Here is a tiny trained network, its code and every weight. The questions are about switching its units off for an input and a class, where a switched-off unit gives its printed mean instead of its output.

import numpy as np


def w(rows, s, z=0):
    codes = np.array(rows[::2]) - 128.0
    scale = np.full(codes.shape[1], s)
    scale[-1] = z or s
    return codes * scale


def norm(h):
    return h / np.sqrt((h * h).mean(-1, keepdims=True) + 1e-5)


def f(y):
    return y / 2 * (1 + np.tanh(0.7978845608 * (y + 0.044715 * y**3)))


def log_softmax(a):
    a = a - a.max(-1, keepdims=True)
    return a - np.log(np.exp(a).sum(-1, keepdims=True))


def net(x, mask):
    res = np.array(x, float).reshape(1, 2) / 4 @ E
    u = 0
    for l in range(3):
        y = f(norm(res) @ A[l][:, :-1].T + A[l][:, -1])
        res = res + np.where(mask[u : u + 10], y, B[l][:, -1]) @ B[l][:, :-1]
        u += 10
    return log_softmax(norm(res)[-1] @ U[:, :-1].T + U[:, -1])


A, B = {}, {}
E = w([
[45,89,110,227,184,97,43],'x0',
[109,137,182,95,254,105,94],'x1',
],0.0085)
A[0] = w([
[82,128,146,120,254,93,98,147],'L0N0',
[244,157,124,79,131,170,151,54],'L0N1',
[98,76,156,129,243,52,124,112],'L0N2',
[106,96,93,198,187,155,131,150],'L0N3',
[160,134,78,104,93,59,45,61],'L0N4',
[74,93,84,169,98,107,111,93],'L0N5',
[69,144,155,98,184,90,105,120],'L0N6',
[135,146,66,95,92,146,121,3],'L0N7',
[61,121,124,211,141,112,47,119],'L0N8',
[139,185,118,97,147,149,181,88],'L0N9',
],0.01,0.0036)
B[0] = w([
[169,249,209,156,180,110,60,249],'L0N0',
[126,150,94,94,139,66,109,220],'L0N1',
[141,254,194,92,125,115,90,235],'L0N2',
[166,116,34,111,76,85,131,198],'L0N3',
[99,113,121,125,161,121,164,127],'L0N4',
[24,97,139,111,97,137,124,188],'L0N5',
[198,138,151,188,139,123,143,190],'L0N6',
[97,111,173,111,206,148,94,146],'L0N7',
[125,59,136,102,107,45,159,255],'L0N8',
[166,143,128,93,67,133,102,166],'L0N9',
],0.0096,0.0089)
A[1] = w([
[161,155,166,128,251,150,85,84],'L1N0',
[170,124,121,131,125,101,163,150],'L1N1',
[76,92,114,154,108,156,153,98],'L1N2',
[169,138,146,119,111,112,127,107],'L1N3',
[117,130,116,87,156,120,154,102],'L1N4',
[111,100,146,179,141,117,132,47],'L1N5',
[133,153,129,113,150,162,181,97],'L1N6',
[176,143,133,64,130,150,168,92],'L1N7',
[127,133,138,145,104,117,121,3],'L1N8',
[123,124,118,68,131,134,141,193],'L1N9',
],0.015,0.0016)
B[1] = w([
[224,121,216,243,148,243,224,253],'L1N0',
[27,106,139,173,129,156,91,171],'L1N1',
[181,173,74,195,173,203,245,186],'L1N2',
[57,113,81,115,75,199,99,215],'L1N3',
[127,94,136,241,76,149,156,145],'L1N4',
[161,122,128,101,71,146,45,135],'L1N5',
[133,133,129,174,122,40,87,131],'L1N6',
[124,97,126,138,115,118,44,245],'L1N7',
[147,142,155,26,155,110,151,136],'L1N8',
[123,117,9,188,2,191,55,196],'L1N9',
],0.0073)
A[2] = w([
[174,119,173,133,119,172,157,190],'L2N0',
[110,131,175,177,119,68,63,179],'L2N1',
[135,245,95,157,100,224,155,105],'L2N2',
[190,205,211,208,172,154,89,145],'L2N3',
[99,149,123,132,156,148,94,3],'L2N4',
[144,177,178,187,250,115,112,28],'L2N5',
[73,58,113,131,114,117,130,153],'L2N6',
[194,236,254,152,131,170,118,92],'L2N7',
[96,128,127,119,119,231,168,21],'L2N8',
[138,185,157,89,163,145,116,129],'L2N9',
],0.01,0.0021)
B[2] = w([
[210,138,149,117,148,59,138,152],'L2N0',
[176,182,162,106,227,127,90,185],'L2N1',
[127,210,160,178,215,97,128,195],'L2N2',
[221,8,97,74,127,232,205,244],'L2N3',
[47,106,72,75,105,124,166,121],'L2N4',
[149,88,39,132,107,236,138,205],'L2N5',
[171,102,189,100,164,238,131,164],'L2N6',
[195,2,113,103,162,142,116,253],'L2N7',
[122,161,177,117,127,52,135,140],'L2N8',
[162,22,117,72,83,126,102,157],'L2N9',
],0.0093,0.011)
U = w([
[62,135,179,111,173,176,99,72],'0',
[223,65,145,114,171,176,108,190],'1',
[120,153,72,137,53,162,28,171],'2',
[114,119,168,103,170,23,64,142],'3',
[103,207,126,200,164,132,188,166],'4',
[98,126,138,109,137,130,142,8],'5',
[71,6,81,163,87,133,193,122],'6',
[96,135,102,86,158,134,146,2],'7',
],0.02,0.0083)

Each question gives the input, the list of numbers given to net, and the class t.
The units are the neurons (one row each of A and B). Each row of codes is followed by its name. A weight is (code - 128) times the scale printed after its matrix; where a second scale follows, it is the last column's (A, B and U).
mask holds one flag per neuron, layer by layer. A switched-off neuron (its flag False) gives its mean, the last column of its row in B, instead of its output. The means were averaged over made-up inputs and are rounded, as every weight is.
A unit's drop is (log p(t) with every unit on - log p(t) with that unit switched off) / (log p(t) with every unit on - log p(t) with every unit switched off).
most important unit: the unit with the biggest drop
k most important neurons: the k neurons with the biggest drops, biggest first
top k neurons in layer l: the k neurons of layer l with the biggest drops, biggest first
drop when u is switched off: that unit's drop, to one decimal
input [1,0], class 3: 2 most important neurons => (L0N8; L0N3)
input [4,-2], class 6: 2 most important neurons => (L0N0; L0N5)
input [3,-6], class 6: most important neuron => (L0N0)
input [-1,-2], class 2: 2 most important neurons => (L0N2; L0N0)
input [-7,5], class 2: 2 most important neurons => (L0N0; L0N2)
input [-2,-7], class 4: 4 most important neurons => (L0N0; L0N8; L0N2; L0N3)
input [3,-7], class 6: 3 most important neurons => (L0N0; L0N2; L1N0)
input [8,0], class 3: top 3 neurons in layer 0 => (L0N8; L0N3; L0N5)
input [2,0], class 3: 3 most important neurons => (L0N8; L0N3; L1N0)
input [-1,-1], class 2: 2 most important neurons => (L0N0; L0N2)
input [-2,-8], class 4: 3 most important neurons => (L0N0; L0N8; L0N2)
input [-1,-6], class 4: 2 most important neurons => (L0N0; L0N2)
input [0,-1], class 4: 3 most important neurons => (L0N2; L0N0; L0N6)
input [6,-3], class 6: 3 most important neurons => (L0N0; L0N5; L0N2)
input [3,-1], class 3: most important unit => L2N3
input [6,0], class 3: 4 most important neurons => (L0N8; L0N3; L1N0; L0N5)
input [-3,-7], class 2: drop when L1N0 is switched off => 0.1
input [7,-4], class 6: drop when L0N0 is switched off => 0.6
input [-1,-5], class 4: drop when L0N0 is switched off => 1.1
input [8,-5], class 6: drop when L0N0 is switched off => 0.2
